Two labels a row
[  6   5   2   5  -4   4   6  -1  -2  -3   3   3  -1   0   5  -8   8   8
   6   2   6   1   0  -1  11  -5   4   2  -6   1   2   0   5   0 -15   2
   4 -11  -1 -20  -2   0   2  -6   2  -5   6   2  -1   2   3  -4  -6  -5
   0 -10  -7   8   6   2   3   4]  E & <64>
[ -2  -1   1   4  -2  10  -5  -4   1  -7  -1   0   0   4   5  -7  -2   2
   7 -11  -1  -5   0   3  -4   1   2  -1   0   0  -1  10  -3  -3  -4 -12
 -11   2  -2   8  -3   5   3  -7  -3   5   6  -3   1  -7  -1   6  -5   2
  -4  11   0   7   8   3  -3   3]  E & <63>
[  2  -2  -3   6   2  10  -3  -1   2  -9  -2  -1  -2   0   6   6   3  -2
   6 -17  -6  -2   3   4   2   2   4   3   0  -2   2  13   4  -1   3 -12
  -7  -1   2   7  -4   6   2  -9   1   5  -3  -2  -2  -2  -4  -2  -1   0
  -2  15   2   3   0   2  -2  -1]  R & <63>
[ 24   5   5  24  -6  21 -13  -2  11 -23  -2   8  -1  14  21  18  21  12
  18 -38  -3 -11  -1  12   2  -1  25  -4 -20  -2   1  27   3  -6  -5 -27
   2   1  -1 -13   3  10  11 -19   5   8  -3 -10  -8  -5 -16   7   0  -9
  -3  30   9  27  21  10  -9   4]  E & <63>
[  2   8   4   4 -10  -4   1  -3   7   1   1   4   1   1   2  -8   7   4
   0   7   6   5  -1   3   8  -2   9   1  -8   2  -2  -2   2   0  -5   1
   7   2   0 -18   8  -7   1   4  10  -3   0   6   9   2  -3  -2  -2   1
   1 -11  -3  14   4   0   1   0]  Q & <64>
[ 12   8   3  -5  -8  -3   0  -7   8  -7  -3   2   3  -2   8 -12   6   6
   3   5   6   3 -12  11  -5  -4  20  -2  -8   1   2 -12  -2  -5 -10   0
  20   1  -4  -6   9  -1   1   8   8  -1   9  11   4   4   4   5  -4  -4
   4 -22  -4  25   9   1  -1  -1]  Q & <64>
[  5   0   0   7   2   9  -7  -3   4 -12  -2   1   2   2   9   7   3   3
   7 -13  -7  -5  -2   5  -4   1  12   3  -1  -4   0  10   0  -5   0 -12
  -8   0   3   9   1   5   2 -11  -1   2   0  -1  -2  -2  -3   4   0  -1
  -1   9   0  10   6   5   0  -1]  M & <63>
[ 12   4   2  12  -4  -4   2   0   9  -6   0   7   1   3   2  -4   8   5
   1   1   4   4  -1  -1   1  -1  17  -1  -7  -1  -1  -5   3   0  -5   1
  17   5  -3 -21   6   4  -1  -2   3  -3   2   9  -1   4   2   3   0  -5
   4 -14  -4  15   1   4   1  -2]  Q & <64>
[  1   5   5   1  -3  12  -2  -6  -3  -4  -5   0   1   8   6  -4   0  -6
   9 -12   3  -4  -2   7   8  -1   3  -1  -3   1  -2  15  -2  -4  -7 -13
  -9  -3   3   8  -1   5   4  -6   3   2   1  -3   1  -5  -2   4  -3  -3
  -4  13   0   9  13   3  -5  -1]  Q & <63>
[ 15  -1   3   2  -1  -8   0  -3  11  -6  -2   4   4   0   0   4   8   1
  -2   7   1   2  -5   3  -7  -2  16  -1  -6  -4   1 -14   3  -2  -3   7
  23   0  -5 -10   5  -2  -1   7   0   0   2   4  -7   4  -1   3  10  -3
   5 -14   0  10  -5  -6   2  -1]  M & <64>
[ 17   9   5   3  -8   0   0  -6  10  -4  -6   7   2   4   5 -10  10   9
  13   4  11  -3  -8   5   9  -2  21   1 -15   4   0  -5   6  -1 -11  -8
  16   0  -3 -18   6   2   6   8  10  -7   9  18   4   0  -5   6  -3  -6
   4  -7  -1  26  15   4  -1   1]  Q & <64>
[ 12   9   3   7  -9  -1  -5   1   7   1  -1   7   3   3   1  -4   6   5
   1   2   8  -5  -3   1   4  -3  12  -1  -9   1  -3   4   0  -3  -1  -3
   4   3   0 -14   5   0   0   8   8  -5  -8   8   7  -3  -6   3   4   0
   2  -1   1  18   9   2   1   2]  Q & <64>
[ 23  -6   4   5  -1  -7  -3   1  12 -12   0   6   3   8   3   9  12   5
   2  -3   0   1  -4   3 -10  -2  21  -3  -9   0   2  -8   2  -4  -3   0
  20  -3  -4 -11   8   0  -3   1   0  -1   5   6  -6   4  -2   1   1  -3
   6  -9   1  13  -2  -5   2   1]  M & <64>
[ -2   8   0   3  -5   0  10   2 -10  11   7   0  -2   0   0  -7   4   4
  -3   0   8   2  -3  -2  12   0  -3   1  -1   3   1   6   3   2 -13  11
  -8  -2   2 -24   3  -1   3  -9   0  -7  -7   0   3   2   1  -4  -8  -2
   0 -10   0  -9   6  -1   2  -1]  E & <64>
[ 11   8   4   5  -5  -7  -1  -4  10   0   2   5   2   2   2  -1   6   5
   0   4   9  -2  -5   3  -2  -2  12   0  -4   0  -1  -3   1  -2  -1   0
   7   1  -3 -15   4  -1  -2   3   4  -2  -6  10   2   5  -2   3   1  -1
  -1  -6   3  11   3   3   2  -1]  E & <64>
[ 14   9   2   5  -5  -5  -5  -3  17 -10  -2 -14  -2  -3   3  -2   3   9
   2   6   2   2  -4   7  -5   0  20  -2  -7  -6  -3  -5   1  -1  -5  -3
  14   2  -2  -4   5  -1  -3   3   4  -2   1  12   6   1   5   3  -4   2
   4 -15  -3  21   1   4  -2  -3]  Q & <64>
[  6   4   2   0 -10  -1   1  -1   9  -3   2   6   4  -2   2 -11  -1   6
   4  11   2   2  -5   4  -1   2  14  -2  -3  -2   0  -9  -5   1  -5   1
  13   1  -2  -8   7  -1  -2   5   3  -4 -20   8   6  -3   6   4  -3  -2
   3 -17  -3  20   0   2  -1  -1]  Q & <64>
[ 13   4   2  11  -6  -5   1   5   3  -1   8   5  -1   4   3   8   7   7
  -5   6   2  10  -5   1   3  -1  13   2  -7  -2   3  -1   5   0  -5   6
  11   1   1 -26   4  -3   0  -5   5  -5  -8   8   1   5  -2  -1   2  -2
   6  -9  -4   4  -4   1   1  -1]  E & <64>
[  9  11  -3  10  -3  -5   5   2  -4   1   6   4   1   2   5   4  14  11
   1   3  11   0  -4  -2   7  -5   7  -2 -12   4   4   1   9   2 -16  11
   2  -1  -2 -30   3  -1   4 -10  -1  -4  -6   2  -5   3   0   2  -3  -7
   0  -7   0  -3   5  -2  -2   5]  E & <64>
[ 23   2  -2  12  -3  12  -9  -3   8 -15  -5   7   0   9   9  15  16   2
   7 -28  -4 -10   0  12   2  -1  16  -8 -13  -3   0  19  -3  -1   0 -22
   2  -2  -1   0   1  11   5 -10  15   6  -7   4  -5  -3 -17   5   1  -5
   2  23   4  22  12   5  -3  -2]  M & <63>
[ 17   4   5  12  -7  -3   1  -2  16  -9  -3   8   3   3   5  -7   8   8
  16   1   5   0  -4   4   2  -4  17   0  -9  -7   0  -8   5  -1  -8  -4
  18   1  -5 -19   3   1  -2   4   7  -3   5   7  -2   3   1   1  -1  -4
   1  -9  -1  24   3   4   1   0]  Q & <64>
[ 13  -2   1   2  -8   0   0   3   3  -3  -4   6   0   7   3 -11   6   9
   7   6   5   4  -4   6  11  -2   4   0  -6   1   3   0   4   3 -16   3
   4  -4   0 -21   3  -2   2  -2   4  -3   3   9   2   0   2  -2  -5  -2
   7 -10  -6  13   6   4   3   2]  E & <64>
[  9  -1   1   8  -2  17  -5  -5   5 -12  -8   0  -1   6   8   9  13  -3
  10 -24  -4  -7   4   7   0  -1   9   0  -9  -3   1  18   2  -4  -1 -23
  -1  -2   2   2   1   7   8  -8   6   3  -3   0  -1  -5 -11   3  -4  -1
  -2  21   2  14  15   6   0  -2]  Q & <63>
[ 14   4   5   6  -5  -8  -2   3  12   0  -1   8   2  -4   0   4   7   6
  -2  10   2   5  -2   2  -3  -2  26  -1  -7  -2   1  -9   1   0   0   4
  20   5  -2 -14   5  -1   0   9   6  -6  -1  15   7   3   3   0   0  -2
   7 -14   0  15  -2   1   0  -2]  M & <64>
[  6   2  -1  -3 -20   0  -1  -5   6  -2  -4   1   0  -3  -4  -4   1   0
   2   4  -1   7  -9   0   2  -2  12   4  -6  16   3  -8  -1  -1  -2   2
  19  -2  -2  -2   4  -1   3   4   9  -2   3   9   5   0   0   0   3  -1
   5 -13 -10  18   0   2   4  -3]  Q & <64>
[  8   6   7   7  -7  -5   2  -2  -3  -2   3   5   0   3  -3 -11   4   8
   3  12   3   2  -5   4   3  -2  14   0  -4   1  -1  -4   3   0 -12   0
   6   3   0 -13   6  -2   0  -1   2  -3   2  10   4   1   7   1  -6  -4
   2 -15  -5  12   5   1  -4   1]  E & <64>
[  8   5   3   2   0  -5   1  -5   7  -4   3   2   3   0  -1  -4   0   7
   2  10   5   8  -6  -1  -5  -3  14  -1  -2   2  -2  -9   5   1  -8  -2
  16   3  -4  12   4  -3  -3   5   0  -5   7   6  -2   2  11   0  -2  -4
   3 -19  -4  10  -3  -1  -3  -3]  E & <64>
[  7   1   5   3  -7  -4   2  -2   7   1   0   4   1   2   3  -4   3   4
   6  10   4   2  -2   1   5  -2   4  -1  -4   1  -2 -10   3  -1 -10   4
  11   1  -4 -13   2  -3   5   7   2  -4   1   8   2   8  -3  -1  -1  -2
   1 -23  -1  15   2   3   1   0]  Q & <64>
[  7   6   2   0  -5   0   5  -4  -3  -1  -4   2   2  -3   0 -17   3   5
  15   7   8   0  -5   1  10  -8  -4  -1  -6   2  -2 -12   6   1 -11   0
  10  -3  -3 -15   5  -1   4  11   7  -4  16   3   4   2   0   2  -5  -7
   3 -12  -4   7   5   3   1   0]  E & <64>
[  7   3  -1  -3  -9   0   0  -5   9  -2  -7   5   3   0   2 -14   1   2
   4   7   5   2  -3   3   4   1   6   1  -6   0  -1  -8   1  -4  -3  -4
  13  -1  -1  -5   5  -4   1  10  10  -4   8   9  10   1  -1   4  -2  -2
   3 -14  -1  21   7   4  -1  -1]  Q & <64>
[  0   1   4   9   0  11   3   5 -10  -7   0   1  -2   5   9  -1   8   0
  10 -16   2  -4   3   1  11  -1  -1  -1  -5   3   2  12   3   0 -10  -8
 -13   0   0 -12  -3   3   8 -15  -3   3   2  -6  -3   0  -7   3   1  -8
  -5  11   3  -3   9   5   2  -1]  E & <63>
[  0   1   0   0  -2  11  -4  -7  -3  -3  -4  -5  -1   5   4   0   0  -1
   2 -15  -4   0  -4  -2   0   1   6   1  -4   2   1  11  -5  -7  -7 -13
  -7  -2   1  13   1   4   4  -9   0   7   3  -2   0  -9  -2   4  -2  -2
  -4   7  -2   8  10   3  -1   3]  Q & <63>
[  9   0   2   6  -3   0  -1  -1  11 -11   1   5   3   2   3  -6   1   5
   6   3   0   4  -3   4  -6  -2  19  -1  -5   1   0  -5  -4   1  -7  -7
  11   3  -3  -1   4   2  -3   0   2   0   7   7   5  -3   5   9  -3  -2
   4 -13  -3  19  -3   4  -3  -3]  Q & <64>
[  5   0   1   4  -2   9  -5  -3  -4  -6  -4   2  -1   4   3   0   5   1
   7 -15  -2  -3  -9   3   3   0   6   0  -9   1  -1   9  -4  -4  -6 -14
  -1  -2   2   5  -2   2   5  -5   5   2   3   0   1  -8  -7   3   0  -6
  -2   8  -1   7   8   4   0  -2]  Q & <63>
[ -5   2   4   0  -3  -4   7  -2   3   3   0   1   2   1   1 -21  -5   2
  13  14   3   4   1  -2  15   1 -11  -3   0   6  -3 -12   4   3  -6   5
   3   1  -2 -15   0   0   0  13   0  -4  10   2   2  -7   7  -3 -11  -3
   2 -10  -5   3  -2   0  -1   1]  Q & <64>
[ 18   0   3   6  -4  -5  -1  -1  13  -5  -3   8   2   1   2   6   3   2
   4   5   1  -1  -2   1  -2  -2  13  -2 -13   1   1 -12   3  -1   1   2
  24   6   0 -19   3  14  -1   9   6  -4  -4   6   4   1  -3  -1   5  -1
   7  -8   0  13  -3   3   3  -5]  R & <64>
[ 12   3   2   2  -6   3   1  -4   9  -7  -4   6  -1  -1   4  -9   1   4
   7   2   2   2  -2   3   5  -1  11   1  -5  -1   1  -8   4   1  -6  -7
  15  -1  -3  -8   5   2   1   4  18  -4   5  10   4   1  -1   1  -2  -3
   2 -11  -3  22  -1  -2   1  -7]  Q & <64>
[ 11   4   3   2  -6  -6  -2  -2  13  -5  -1   5   3  -1  -2   0   3   2
  -1  12   2   3  -5   5  -5   0  15   0  -6  -3   0 -11   0   0  -3   0
  19   2  -4  -9   6   0  -2   8   5  -3   0   9   3   1   0  -2   2  -2
  -1 -15  -1  17  -3   3   1  -1]  Q & <64>
[  3   4   4  -8  -2  -5   2  -2  -3   3   2  -1   2  -6  -4  -7   0   1
  -4  12  15   6  -5  -1  -2  -4   1  -1  -3   3   1  -9   1  -2  -2   8
   5  -1  -2  -7   5  -3  -2  10   0  -3   2   3   6   2   3  -1   1   0
   1 -16  -1   3   3 -13   0   2]  Q & <64>
[  7   7   3   6  -5  10  -2  -1  -8  -8  -2   2  -3   9  11   1  12   3
   9 -18   1  -8  -5   2   9  -5   0   0  -6   1   1  17   3  -5 -11 -11
 -12  -4   0  -8   0   2  10 -15   2   1   1  -4   1  -5 -10   1  -3  -5
  -4  15   2   2  12   3  -1   1]  E & <63>
[ 15   4   4   9  -5  -6   3   4  12  -1   3   7   0   4   3  -1  10   9
   3  10   0  -1  -4   2   1  -2  13  -3  -7   2   0  -9   5   4  -3   4
  13   3  -2 -24   4  -2  -2  -2   4  -5  -1  11   0   5   1   0  -2  -3
   5 -14   1  10   0   2   1   1]  E & <64>
[12  2  1  1 -3  1 -3 -3  5 -4 -6  4 -1 -2  1  1  7  0  1 -3 -1 -1 -5  3
  0 -3  9 -2 -8 -1 -1 -3  0 -1  1 -6 18 -1 -1 -1  4  0  1  7  7 -1  0  7
  2  0 -5  0  6 -1  4 -3 -2 16  3  1  3 -2]  R & <64>
[ 13   5   1   0 -10  17   4  -2   9  -1  -7   5   4  -2   2 -13   8   3
  11   0   8   1  -9   7   5  -6  -3   0  -9   5   0 -13   1  -2  -4  -3
  19  -4  -4 -11   7  -1   3  18  -4  -3  10  10   4   0  -2   2  -2  -5
   5 -13  -3  23  10   3   3   1]  Q & <64>
[  9   1   1   7  -1  17  -7  -4   3 -17 -12   1  -4   5  12   3   5  -1
  14 -27  -3  -5  -3   0   1  -3  11   0  -7   0   1  16  -1  -5 -12 -21
  -1  -2   1   9   0  12   7 -13   3   9   9  -2  -4  -5 -10   3  -3  -5
   0  15   0  17  17   8  -1  -5]  Q & <63>
[ 17  10   3   5  -7   1  -2  -4   5  -8  -1   3   1   3   4  -5  14   8
   8  -3   8   2 -12   2   0  -7  20  -3 -10   3   5  -5   1  -1 -17  -1
  18  -2  -3 -12   7   1   2  -4   3  -1   6   6   0   1  -1   5  -4  -6
   4 -13  -2  23  11   4  -3   0]  E & <64>
[ 14   4   1  15  -4  -2  -4   0  11  -2   3   7   0  -1   3   1   9   3
  -2  -3  -7   0  -1   5  -5   1  23  -3  -6  -3   0  -1   0  -2   1  -3
  16   2  -2 -10   4   0  -1   0   6   2  -4   7   0   1   1   4  10  -1
   4  -4  -1  17   1   2  -1  -2]  R & <64>
[  5   0  -3   4  -6   0   4   2   4  -3   3   5  -3  -1  -3   2   5   0
   2   8   0  11   5  -4   7   0   9   3  -5  -8   3  -5   3   1   1   2
  12   0   1 -13   4   3   1  -5   9  -4  -4   6   4   4  -2  -3   0   1
   5 -10  -4   8  -5   3   3  -8]  R & <64>
[ 17   6   1   8  -8   1   0  -2   8  -8   4   7   0   3   8  -7   6  10
   6   5   5   3  -8   4   4  -3  23   1 -10   0   2  10   4   0 -11  -5
  15  -1  -2 -18   6   3   2  -3   6  -3   0   8   6   0   0   4  -5  -6
   3 -15  -3  24   8   2   0  -1]  Q & <64>
[  9   5   1  13  -6  -2   3  -2   8   1   7   6   1  23   6  -2   6  12
   3   5   2   4   0   0   0   1  13  -1 -11   0   1  -3   4   3  -6  -1
   4   2   1 -19   4  -1  -2  -3   4  -3  -1   8   2   1   3  -1  -4  -3
   2  -9  -4  11  -1   2   0   0]  E & <64>

Both labels of each row
[  3  13   4   0   3  -7   0   3  -1   8   1  -6   7   2  -5   1 -12   8
 -10   2   1  -8   8   3  10   4   0  -3  -7  -5   2   1   6  -2   6  19
  -8   4  10   0   3   4  -2 -12   6   9   6   0  -1 -10  -5 -10  49  -5
  -9   4   6 -10  -4  -1   6   3]  j548 & A
[  6  21  32 -29  10 -20 -31  18  12  27  16   9  24  -4  -7  -6  19 -12
   8 -35 -49 -14   9   4  18   9  -5   4  30 -25   6   6 -16  38 -19 -24
 -23 -15   0  -6   8   4   5   6  18  26   1  -7   5  -5 -34  -3  49 -18
 -13  14 -10 -28  11 -23  -1   0]  j548 & A
[  4   8   2   8   1  -1   1   3   1   4   0  -9   7  -3  -1  -2 -14  13
  -8  -1   4   6   6  -3  13  -7  -1   0  -2 -12   1   0   3  -9  10  21
  -3   6   4   2   9   2   4 -24  -4  13   5   2  -6 -14   0 -11  18 -11
  -5  -1   7  -7  -9  -1   8  -1]  j548 & A
[ -1   1   3  15  -6  -2   5   3   0   8  -2  -8   6   1  -5  -1 -21  10
 -12  -9  22  -1  -1  -7  10  -5   2  -4  -3  -6   6   3   1 -13  14  28
   0  13   8   0   7   7   4 -32  -8  14   9   3   1   0   1  -5   8  -2
  -7   2  10  -9  -6   7   7  -1]  j548 & A
[  5  23   6   4   2   1  -4   2   1  10   5  -8   4 -11  -6  -3  -9  17
 -12  -8  -9  -4   4  -5  26   1   2  -5   2 -14  -4   2   3   0  -1  18
 -14   4   7   2  11   6  -5 -25  -4  16   8  -3  -8  -8 -15 -18  35 -11
 -12   4   3 -17  -5 -10  13   1]  j937 & A
[ -1  10   8   4   3  -8  -5   4   5   5   6  -4  13 -15  -5   0 -10   9
  -6   2 -28 -15   3  -1   8  -3   2   1  -5  -6  -9  -1   9  -1  -7  14
 -12  -6   3  -3   3   3  -5 -10   8   8   1  -3 -10  -2 -22 -14  -9   2
  -5   5   8  -9  -5  -2   8   4]  j480 & C
[  0   4  -3  15  -3  -3   0   3   1  -6   5  -7  12 -10  -4  -1  -7  20
 -11   5   0  -2   1  -6  15  -4  -1  -3   1  -5  -4  -1  11  -8   3  23
  -5  -1   9   3   3   2  -4 -33  -8  15   8   0  -7  -4  -8  -7   3  -3
  -6   2   7  -6 -13  -1  11   3]  j480 & A
[ -4  11  10  11  -1 -18  -3   4   3  23   2  -7  15   6  -5  -4 -28   2
 -11 -11   7  -8   8  -9   4   4   3  -2 -15 -13  10   4   7  -9  13  32
   0   6   8  -7   2   8  -1 -17  17   9   6   1  -5   0   0  -8  49  -3
 -12   1   9 -16   0   8   4   0]  j548 & A
